Below are the code and all the weights of a small trained network. Each question names an input and a target symbol and asks about switching units off, where a switched-off unit gives its printed mean instead of its output.

import numpy as np


def w(rows, s, z=0):
    codes = np.array(rows[::2]) - 128.0
    scale = np.full(codes.shape[1], s)
    scale[-1] = z or s
    return codes * scale


def f(y):
    return y / 2 * (1 + np.tanh(0.7978845608 * (y + 0.044715 * y**3)))


def softmax(a):
    e = np.exp(a - a.max(-1, keepdims=True))
    return e / e.sum(-1, keepdims=True)


def log_softmax(a):
    a = a - a.max(-1, keepdims=True)
    return a - np.log(np.exp(a).sum(-1, keepdims=True))


def net(x, mask):
    ids = ['ΛΞΠαβγεζηθμστφ'.index(c) for c in x.split()]
    T = len(ids)
    res = E[ids] + P[:T]
    u = 0
    for l in range(3):
        q, k, v = (res @ M[l].T for M in (Q, K, V))
        z = softmax(np.where(np.tri(T) > 0, q @ k.T / 3**0.5, -1e9)) @ v
        res = res + np.where(mask[u], z, O[l][:, -1]) @ O[l][:, :-1]
        u += 1
        y = f(res @ A[l][:, :-1].T + A[l][:, -1])
        res = res + np.where(mask[u : u + 8], y, B[l][:, -1]) @ B[l][:, :-1]
        u += 8
    return log_softmax(res[-1] @ U[:, :-1].T + U[:, -1])


Q, K, V, O, A, B = {}, {}, {}, {}, {}, {}
E = w([
[167,136,102,107,102],'Λ',
[56,10,104,244,159],'Ξ',
[134,80,170,128,175],'Π',
[104,89,117,101,118],'α',
[128,126,151,128,133],'β',
[60,54,63,240,95],'γ',
[197,77,137,137,154],'ε',
[92,153,168,144,110],'ζ',
[72,153,156,110,86],'η',
[168,62,143,252,161],'θ',
[97,101,149,122,146],'μ',
[84,92,169,130,194],'σ',
[123,85,161,105,131],'τ',
[96,128,78,116,159],'φ',
],0.023)
P = w([
[99,245,100,179,211],'0',
[116,151,150,164,19],'1',
[94,85,91,92,138],'2',
[111,182,82,221,235],'3',
[100,136,148,188,9],'4',
[104,108,110,81,134],'5',
],0.014)
Q[0] = w([
[200,191,35,44,141],'0.h0',
[153,75,122,214,5],'0.h0',
[37,183,139,134,59],'0.h0',
],0.013)
K[0] = w([
[170,200,61,67,95],'0.h0',
[133,70,88,254,62],'0.h0',
[9,122,66,155,107],'0.h0',
],0.017)
V[0] = w([
[224,105,128,207,173],'0.h0',
[194,167,189,1,98],'0.h0',
[168,207,70,194,102],'0.h0',
],0.0048)
O[0] = w([
[144,252,168,110,46,236],'0.h0',
[67,1,118,231,89,2],'0.h0',
[180,112,161,107,87,133],'0.h0',
],0.0064,0.0045)
A[0] = w([
[81,75,199,115,41,2],'0.n0',
[60,91,93,97,143,43],'0.n1',
[172,54,148,27,102,101],'0.n2',
[152,83,74,192,208,48],'0.n3',
[154,28,203,169,109,54],'0.n4',
[85,103,50,88,77,62],'0.n5',
[92,154,110,254,62,7],'0.n6',
[83,88,123,118,80,55],'0.n7',
],0.0093,0.008)
B[0] = w([
[254,92,123,65,199,149],'0.n0',
[62,137,131,104,140,120],'0.n1',
[231,156,146,3,72,251],'0.n2',
[134,70,193,76,56,159],'0.n3',
[148,149,29,128,189,191],'0.n4',
[136,147,108,132,52,122],'0.n5',
[124,121,176,15,130,131],'0.n6',
[144,87,168,58,80,112],'0.n7',
],0.0086,0.0025)
Q[1] = w([
[134,68,115,162,63],'1.h0',
[144,255,212,106,147],'1.h0',
[14,116,128,242,182],'1.h0',
],0.0066)
K[1] = w([
[135,87,166,115,116],'1.h0',
[148,118,156,191,170],'1.h0',
[203,39,12,40,255],'1.h0',
],0.0092)
V[1] = w([
[18,159,156,164,33],'1.h0',
[179,163,255,210,133],'1.h0',
[64,106,179,118,113],'1.h0',
],0.0025)
O[1] = w([
[165,226,112,153,144,34],'1.h0',
[18,79,252,198,76,253],'1.h0',
[176,173,88,167,138,51],'1.h0',
],0.0034,0.0021)
A[1] = w([
[90,111,136,25,255,41],'1.n0',
[225,185,151,105,135,92],'1.n1',
[159,75,105,160,105,113],'1.n2',
[35,40,70,177,21,148],'1.n3',
[142,233,136,235,173,2],'1.n4',
[78,146,178,181,80,36],'1.n5',
[149,237,72,141,99,19],'1.n6',
[156,16,59,233,91,186],'1.n7',
],0.0089,0.0091)
B[1] = w([
[137,97,129,174,63,162],'1.n0',
[18,132,95,159,120,255],'1.n1',
[178,89,153,123,117,142],'1.n2',
[117,255,129,42,144,164],'1.n3',
[131,59,63,50,149,184],'1.n4',
[121,115,109,119,95,111],'1.n5',
[151,79,206,144,187,147],'1.n6',
[236,149,148,172,183,212],'1.n7',
],0.0095,0.0055)
Q[2] = w([
[74,36,54,242,97],'2.h0',
[120,100,90,2,127],'2.h0',
[115,196,147,182,125],'2.h0',
],0.009)
K[2] = w([
[167,97,121,73,132],'2.h0',
[136,136,250,147,66],'2.h0',
[89,59,165,111,161],'2.h0',
],0.013)
V[2] = w([
[121,112,141,202,181],'2.h0',
[128,46,133,4,168],'2.h0',
[150,93,89,111,103],'2.h0',
],0.0033)
O[2] = w([
[52,3,102,200,110,254],'2.h0',
[40,214,243,80,109,41],'2.h0',
[157,146,174,118,105,10],'2.h0',
],0.0033,0.00089)
A[2] = w([
[146,78,143,35,74,8],'2.n0',
[84,142,114,45,153,101],'2.n1',
[50,106,157,195,177,74],'2.n2',
[80,28,93,142,181,48],'2.n3',
[215,124,178,146,63,50],'2.n4',
[127,131,237,150,83,38],'2.n5',
[138,140,162,140,10,65],'2.n6',
[73,160,60,107,79,50],'2.n7',
],0.012)
B[2] = w([
[125,203,204,99,255,174],'2.n0',
[150,122,154,198,89,212],'2.n1',
[190,162,8,91,149,175],'2.n2',
[145,164,177,95,55,139],'2.n3',
[38,119,34,108,84,255],'2.n4',
[176,84,33,160,150,129],'2.n5',
[68,43,149,145,179,163],'2.n6',
[234,74,132,189,115,132],'2.n7',
],0.0087,0.0036)
U = w([
[198,91,168,231,194,132],'Λ',
[35,107,66,59,58,131],'Ξ',
[150,208,103,149,101,2],'Π',
[32,148,37,120,254,201],'α',
[180,174,97,38,94,17],'β',
[117,154,191,169,46,181],'γ',
[106,40,179,123,96,233],'ε',
[140,114,46,198,46,109],'ζ',
[167,150,184,126,116,98],'η',
[191,10,97,63,148,129],'θ',
[103,93,178,69,146,149],'μ',
[28,63,156,191,91,253],'σ',
[101,107,137,132,100,158],'τ',
[52,200,167,153,73,174],'φ',
],0.0089,0.0035)

Each question gives the input, a string of symbols that net reads in full, and the target symbol t.
The units are the heads (3 rows each of Q, K, V and O) and the neurons (one row each of A and B). Each row of codes is followed by its name. A weight is (code - 128) times the scale printed after its matrix; where a second scale follows, it is the last column's (O, A, B and U).
mask holds one flag per unit, layer by layer, with each layer's heads first. A switched-off unit (its flag False) gives its mean, the last column of its rows in O or B, instead of its output. The means were averaged over made-up inputs and are rounded, as every weight is.
A unit's drop is (log p(t) with every unit on - log p(t) with that unit switched off) / (log p(t) with every unit on - log p(t) with every unit switched off).
The circuit of an input: a set's keep is (log p(t) with only the set's units on - log p(t) with every unit switched off) / (log p(t) with every unit on - log p(t) with every unit switched off). Starting from the 12 units with the biggest drops (on a tie, the unit counted first), units are removed one at a time, each time the one whose removal leaves the highest keep (on an exact tie, the one counted first), for as long as the keep stays at least 0.8.
units of the circuit, in order: the units of the circuit, biggest drop first
most important unit: the unit with the biggest drop
top k neurons: the k neurons with the biggest drops, biggest first
k most important neurons of layer l: the k neurons of layer l with the biggest drops, biggest first
input μ τ γ, target Π: units of the circuit, in order	1.n3, 1.n7
input Λ ε ε Π σ, target α: most important unit	0.h0
input ε Ξ ε ε Λ, target φ: units of the circuit, in order	0.h0, 1.n1
input Ξ α ε ε Λ, target φ: 2 most important neurons of layer 1	1.n1, 1.n6
input Λ ε Λ Ξ σ, target φ: units of the circuit, in order	0.h0, 1.n1
input ε Π α ε α τ, target μ: units of the circuit, in order	2.n0, 0.n2
input Λ ε Λ ε Λ, target Ξ: top 3 neurons	2.n4, 2.n6, 1.n7
input ε τ τ, target μ: top 3 neurons	2.n0, 0.n2, 1.n1
input τ ε σ τ τ, target θ: units of the circuit, in order	0.n0, 0.h0, 1.n1
input θ α Ξ Ξ ε, target φ: top 3 neurons	1.n1, 1.n6, 1.n0
input ε ε φ ζ φ, target Π: top 2 neurons	1.n3, 0.n2
input Λ ε Λ ε Λ α, target η: 2 most important neurons of layer 2	2.n0, 2.n1
input Λ τ φ Λ, target Λ: top 2 neurons	0.n2, 2.n4
input θ θ α Λ ε, target σ: most important unit	0.h0
input ε Λ α, target η: 2 most important neurons of layer 0	0.n2, 0.n5
input τ ε Π, target ε: 2 most important neurons of layer 1	1.n1, 1.n0
input γ θ ε τ Π, target σ: top 2 neurons	2.n6, 0.n4
input Ξ Π γ, target Π: top 2 neurons	1.n3, 0.n5
input θ μ σ σ η, target σ: top 2 neurons	2.n6, 1.n1
input ε η Π φ γ, target γ: most important neuron of layer 1	1.n3
input ε Λ τ ε β φ, target ζ: 2 most important neurons of layer 0	0.n1, 0.n5
